Below are the code and all the weights of a small trained network. Each question names an input and a class and asks about switching units off, where a switched-off unit gives its printed mean instead of its output.

import numpy as np


def w(rows, s, z=0):
    codes = np.array(rows[::2]) - 128.0
    scale = np.full(codes.shape[1], s)
    scale[-1] = z or s
    return codes * scale


def f(y):
    return np.maximum(y, 0)


def log_softmax(a):
    a = a - a.max(-1, keepdims=True)
    return a - np.log(np.exp(a).sum(-1, keepdims=True))


def net(x, mask):
    res = np.array(x, float).reshape(1, 4) / 4 @ E
    y = f(res @ A[0][:, :-1].T + A[0][:, -1])
    res = res + np.where(mask, y, B[0][:, -1]) @ B[0][:, :-1]
    return log_softmax(res[-1] @ U[:, :-1].T + U[:, -1])


A, B = {}, {}
E = w([
[72,90,151,223,86,36,165,204,65,204],'x0',
[162,248,100,128,124,113,184,103,211,233],'x1',
[116,119,142,129,134,144,121,134,136,146],'x2',
[25,106,79,62,212,67,190,190,174,99],'x3',
],0.015)
A[0] = w([
[41,195,59,148,216,49,194,196,172,180,65],'N0',
[75,39,196,214,108,17,67,176,18,94,146],'N1',
[83,80,37,49,202,214,101,76,100,1,213],'N2',
[49,145,180,55,220,93,168,189,172,40,201],'N3',
[213,67,184,119,58,250,61,57,71,29,254],'N4',
[173,230,36,59,170,199,169,71,239,170,163],'N5',
[210,165,126,229,14,201,23,59,103,149,219],'N6',
[231,154,203,254,37,29,102,162,117,230,178],'N7',
[43,192,63,206,150,13,198,186,164,210,5],'N8',
[47,42,141,222,71,68,99,176,81,95,135],'N9',
],0.0096,0.0065)
B[0] = w([
[128,211,165,211,203,140,126,156,168,64,236],'N0',
[88,67,128,148,96,96,139,177,60,116,240],'N1',
[57,125,200,44,200,100,84,160,106,179,239],'N2',
[75,118,97,79,219,132,154,164,171,127,232],'N3',
[172,204,201,129,99,180,35,233,75,75,249],'N4',
[200,157,96,92,143,228,142,80,207,126,252],'N5',
[205,131,159,117,5,185,141,108,152,149,244],'N6',
[137,137,156,195,53,152,187,53,47,171,243],'N7',
[177,222,174,208,168,98,131,190,133,100,233],'N8',
[95,58,71,163,88,113,143,194,77,119,218],'N9',
],0.012,0.027)
U = w([
[194,218,199,195,149,149,41,183,102,42,249],'0',
[141,34,113,159,42,153,102,114,33,106,172],'1',
[33,102,149,7,222,85,123,144,139,151,89],'2',
[42,37,58,171,195,32,203,167,131,86,162],'3',
[214,183,81,75,34,197,112,31,243,138,155],'4',
[170,204,126,219,62,100,230,5,122,214,17],'5',
[142,191,23,71,236,193,191,26,220,114,2],'6',
],0.011,0.0076)

Each question gives the input, the list of numbers given to net, and the class t.
The units are the neurons (one row each of A and B). Each row of codes is followed by its name. A weight is (code - 128) times the scale printed after its matrix; where a second scale follows, it is the last column's (A, B and U).
mask holds one flag per neuron, in row order. A switched-off neuron (its flag False) gives its mean, the last column of its row in B, instead of its output. The means were averaged over made-up inputs and are rounded, as every weight is.
A unit's drop is (log p(t) with every unit on - log p(t) with that unit switched off) / (log p(t) with every unit on - log p(t) with every unit switched off).
The circuit of an input: a set's keep is (log p(t) with only the set's units on - log p(t) with every unit switched off) / (log p(t) with every unit on - log p(t) with every unit switched off). Starting from all 10 units, units are removed one at a time, each time the one whose removal leaves the highest keep (on an exact tie, the one counted first), for as long as the keep stays at least 0.8.
units of the circuit, in order: the units of the circuit, biggest drop first
k most important neurons: the k neurons with the biggest drops, biggest first
drop when u is switched off: that unit's drop, to one decimal
input [0,1,-1,6], class 6: 2 most important neurons	(N4 N3)
input [1,5,5,-7], class 5: units of the circuit, in order	(N7)
input [1,-6,-6,-3], class 1: 4 most important neurons	(N0 N8 N1 N9)
input [3,8,5,0], class 5: 2 most important neurons	(N4 N7)
input [2,0,-3,5], class 3: 4 most important neurons	(N4 N6 N3 N5)
input [-8,1,-5,1], class 6: 2 most important neurons	(N5 N6)
input [-5,1,8,-7], class 4: 2 most important neurons	(N6 N8)
input [0,4,-3,3], class 6: 3 most important neurons	(N4 N5 N1)
input [1,-4,-8,-8], class 1: 2 most important neurons	(N0 N8)
input [0,0,-8,8], class 2: 2 most important neurons	(N3 N4)
input [-8,2,-1,-8], class 4: 2 most important neurons	(N6 N5)
input [1,-1,5,7], class 3: 2 most important neurons	(N4 N3)
input [0,2,-5,7], class 6: 2 most important neurons	(N4 N3)
input [0,7,-3,-3], class 4: units of the circuit, in order	(N5)
input [-4,0,-3,5], class 2: drop when N2 is switched off	0.6
input [-5,-1,-1,3], class 2: drop when N2 is switched off	0.2
input [1,-3,-7,7], class 3: drop when N4 is switched off	0.1
